Here is a tiny trained network, its code and every weight. The questions are about switching its units off for an input and a target symbol, where a switched-off unit gives its printed mean instead of its output.

import numpy as np


def w(rows, s, z=0):
    codes = np.array(rows[::2]) - 128.0
    scale = np.full(codes.shape[1], s)
    scale[-1] = z or s
    return codes * scale


def norm(h):
    return h / np.sqrt((h * h).mean(-1, keepdims=True) + 1e-5)


def f(y):
    return y / 2 * (1 + np.tanh(0.7978845608 * (y + 0.044715 * y**3)))


def softmax(a):
    e = np.exp(a - a.max(-1, keepdims=True))
    return e / e.sum(-1, keepdims=True)


def log_softmax(a):
    a = a - a.max(-1, keepdims=True)
    return a - np.log(np.exp(a).sum(-1, keepdims=True))


def net(x, mask):
    ids = ['αγδζηπτψω'.index(c) for c in x.split()]
    T = len(ids)
    res = E[ids] + P[:T]
    u = 0
    for l in range(2):
        q, k, v = (norm(res) @ M[l].T for M in (Q, K, V))
        z = softmax(np.where(np.tri(T) > 0, q @ k.T / 3**0.5, -1e9)) @ v
        res = res + np.where(mask[u], z, O[l][:, -1]) @ O[l][:, :-1]
        u += 1
        y = f(norm(res) @ A[l][:, :-1].T + A[l][:, -1])
        res = res + np.where(mask[u : u + 8], y, B[l][:, -1]) @ B[l][:, :-1]
        u += 8
    return log_softmax(norm(res)[-1] @ U[:, :-1].T + U[:, -1])


Q, K, V, O, A, B = {}, {}, {}, {}, {}, {}
E = w([
[87,159,159,164],'α',
[252,141,101,174],'γ',
[93,157,99,84],'δ',
[136,117,149,143],'ζ',
[84,95,96,159],'η',
[185,162,163,72],'π',
[130,110,136,161],'τ',
[172,73,57,70],'ψ',
[119,199,120,144],'ω',
],0.024)
P = w([
[165,114,22,140],'0',
[157,109,31,135],'1',
[195,37,38,154],'2',
[80,94,84,127],'3',
[173,15,89,137],'4',
[81,97,104,113],'5',
[155,2,165,132],'6',
[107,139,103,119],'7',
],0.0063)
Q[0] = w([
[194,241,34,131],'L0H0',
[172,105,1,7],'L0H0',
[226,147,96,172],'L0H0',
],0.0093)
K[0] = w([
[111,231,142,107],'L0H0',
[215,57,56,34],'L0H0',
[254,50,115,219],'L0H0',
],0.01)
V[0] = w([
[209,89,73,147],'L0H0',
[161,53,99,6],'L0H0',
[255,122,44,110],'L0H0',
],0.008)
O[0] = w([
[2,34,186,84,204],'L0H0',
[106,133,88,122,2],'L0H0',
[223,168,172,157,136],'L0H0',
],0.0074,0.0034)
A[0] = w([
[199,193,190,140,170],'L0N0',
[189,109,76,187,131],'L0N1',
[139,170,73,74,90],'L0N2',
[174,248,57,168,2],'L0N3',
[103,116,155,99,123],'L0N4',
[116,103,42,125,76],'L0N5',
[51,148,71,151,130],'L0N6',
[136,115,166,158,111],'L0N7',
],0.013,0.0034)
B[0] = w([
[144,172,60,130,191],'L0N0',
[8,173,80,175,173],'L0N1',
[57,136,219,124,161],'L0N2',
[83,111,66,96,232],'L0N3',
[243,66,177,167,148],'L0N4',
[94,70,137,85,177],'L0N5',
[165,254,164,142,255],'L0N6',
[119,6,171,86,178],'L0N7',
],0.0071,0.0047)
Q[1] = w([
[183,69,2,209],'L1H0',
[92,182,224,162],'L1H0',
[146,162,159,139],'L1H0',
],0.0081)
K[1] = w([
[217,106,185,166],'L1H0',
[214,255,146,122],'L1H0',
[131,104,165,154],'L1H0',
],0.0082)
V[1] = w([
[48,122,154,9],'L1H0',
[136,87,71,55],'L1H0',
[90,176,196,115],'L1H0',
],0.013)
O[1] = w([
[80,104,137,77,203],'L1H0',
[149,77,49,53,3],'L1H0',
[105,165,248,145,173],'L1H0',
],0.015,0.0011)
A[1] = w([
[130,6,165,74,119],'L1N0',
[109,116,202,133,203],'L1N1',
[19,163,197,61,111],'L1N2',
[78,168,86,54,147],'L1N3',
[228,121,148,130,132],'L1N4',
[254,210,203,127,253],'L1N5',
[201,142,115,217,99],'L1N6',
[121,121,113,20,177],'L1N7',
],0.0096,0.0031)
B[1] = w([
[127,159,168,150,254],'L1N0',
[78,228,156,139,201],'L1N1',
[114,131,254,113,190],'L1N2',
[131,70,208,84,168],'L1N3',
[231,162,105,93,141],'L1N4',
[78,197,202,237,195],'L1N5',
[111,141,46,117,153],'L1N6',
[205,143,189,22,170],'L1N7',
],0.0075,0.0061)
U = w([
[107,208,146,176,131],'α',
[224,140,50,186,125],'γ',
[69,152,188,9,37],'δ',
[210,73,162,140,171],'ζ',
[53,68,89,133,86],'η',
[239,180,136,82,64],'π',
[119,56,116,181,12],'τ',
[152,97,97,34,253],'ψ',
[125,166,64,86,185],'ω',
],0.013,0.0044)

Each question gives the input, a string of symbols that net reads in full, and the target symbol t.
The units are the heads (3 rows each of Q, K, V and O) and the neurons (one row each of A and B). Each row of codes is followed by its name. A weight is (code - 128) times the scale printed after its matrix; where a second scale follows, it is the last column's (O, A, B and U).
mask holds one flag per unit, layer by layer, with each layer's heads first. A switched-off unit (its flag False) gives its mean, the last column of its rows in O or B, instead of its output. The means were averaged over made-up inputs and are rounded, as every weight is.
A unit's drop is (log p(t) with every unit on - log p(t) with that unit switched off) / (log p(t) with every unit on - log p(t) with every unit switched off).
The circuit of an input: a set's keep is (log p(t) with only the set's units on - log p(t) with every unit switched off) / (log p(t) with every unit on - log p(t) with every unit switched off). Starting from the 12 units with the biggest drops (on a tie, the unit counted first), units are removed one at a time, each time the one whose removal leaves the highest keep (on an exact tie, the one counted first), for as long as the keep stays at least 0.8.
circuit, biggest first: the units of the circuit, biggest drop first
unit that matters most: the unit with the biggest drop
top k neurons: the k neurons with the biggest drops, biggest first
top k neurons in layer l: the k neurons of layer l with the biggest drops, biggest first
drop when u is switched off: that unit's drop, to one decimal
input γ ζ ω η, target γ: unit that matters most => L1H0
input η ζ ψ τ, target ψ: circuit, biggest first => (L1H0, L0H0)
input ζ ζ ω ζ ω ζ ζ τ, target τ: top 2 neurons in layer 0 => (L0N6, L0N7)
input ζ ζ η τ, target τ: top 4 neurons => (L0N6, L0N2, L0N3, L0N4)
input α η δ η, target δ: circuit, biggest first => (L0N5, L1H0, L0N6)
input ω ψ ζ π, target ψ: circuit, biggest first => (L1H0, L0N6)
input π δ ζ η ζ ω, target δ: top 2 neurons => (L0N3, L0N2)
input ζ α α ζ ω, target ω: top 3 neurons in layer 0 => (L0N3, L0N6, L0N0)
input α ζ δ ζ η ω, target δ: circuit, biggest first => (L0N3, L1N3)
input ζ ζ δ ζ ζ η, target δ: top 2 neurons => (L0N6, L0N5)
input η η ζ ζ η τ α π, target α: top 4 neurons => (L1N5, L0N3, L0N7, L0N6)
input ζ ψ ζ ζ ζ η, target ψ: top 2 neurons => (L0N6, L0N2)
input η ζ α α η η, target α: top 2 neurons => (L0N6, L0N3)
input ζ τ ψ η ζ ζ, target ψ: circuit, biggest first => (L1H0)
input α γ τ η, target γ: top 2 neurons => (L0N2, L0N6)
input η τ ψ δ ζ τ, target δ: top 2 neurons => (L0N0, L0N3)
input ζ π η ζ ζ ζ, target ζ: top 2 neurons => (L0N6, L0N4)
input ζ ψ τ ζ ψ π, target ψ: drop when L0N6 is switched off => 0.2
input π ψ ψ π τ ζ, target ψ: drop when L0N6 is switched off => 0.1
input α τ η η ζ ω γ, target γ: drop when L0N7 is switched off => 0.0
input ζ η γ α α π, target α: unit that matters most => L1N5
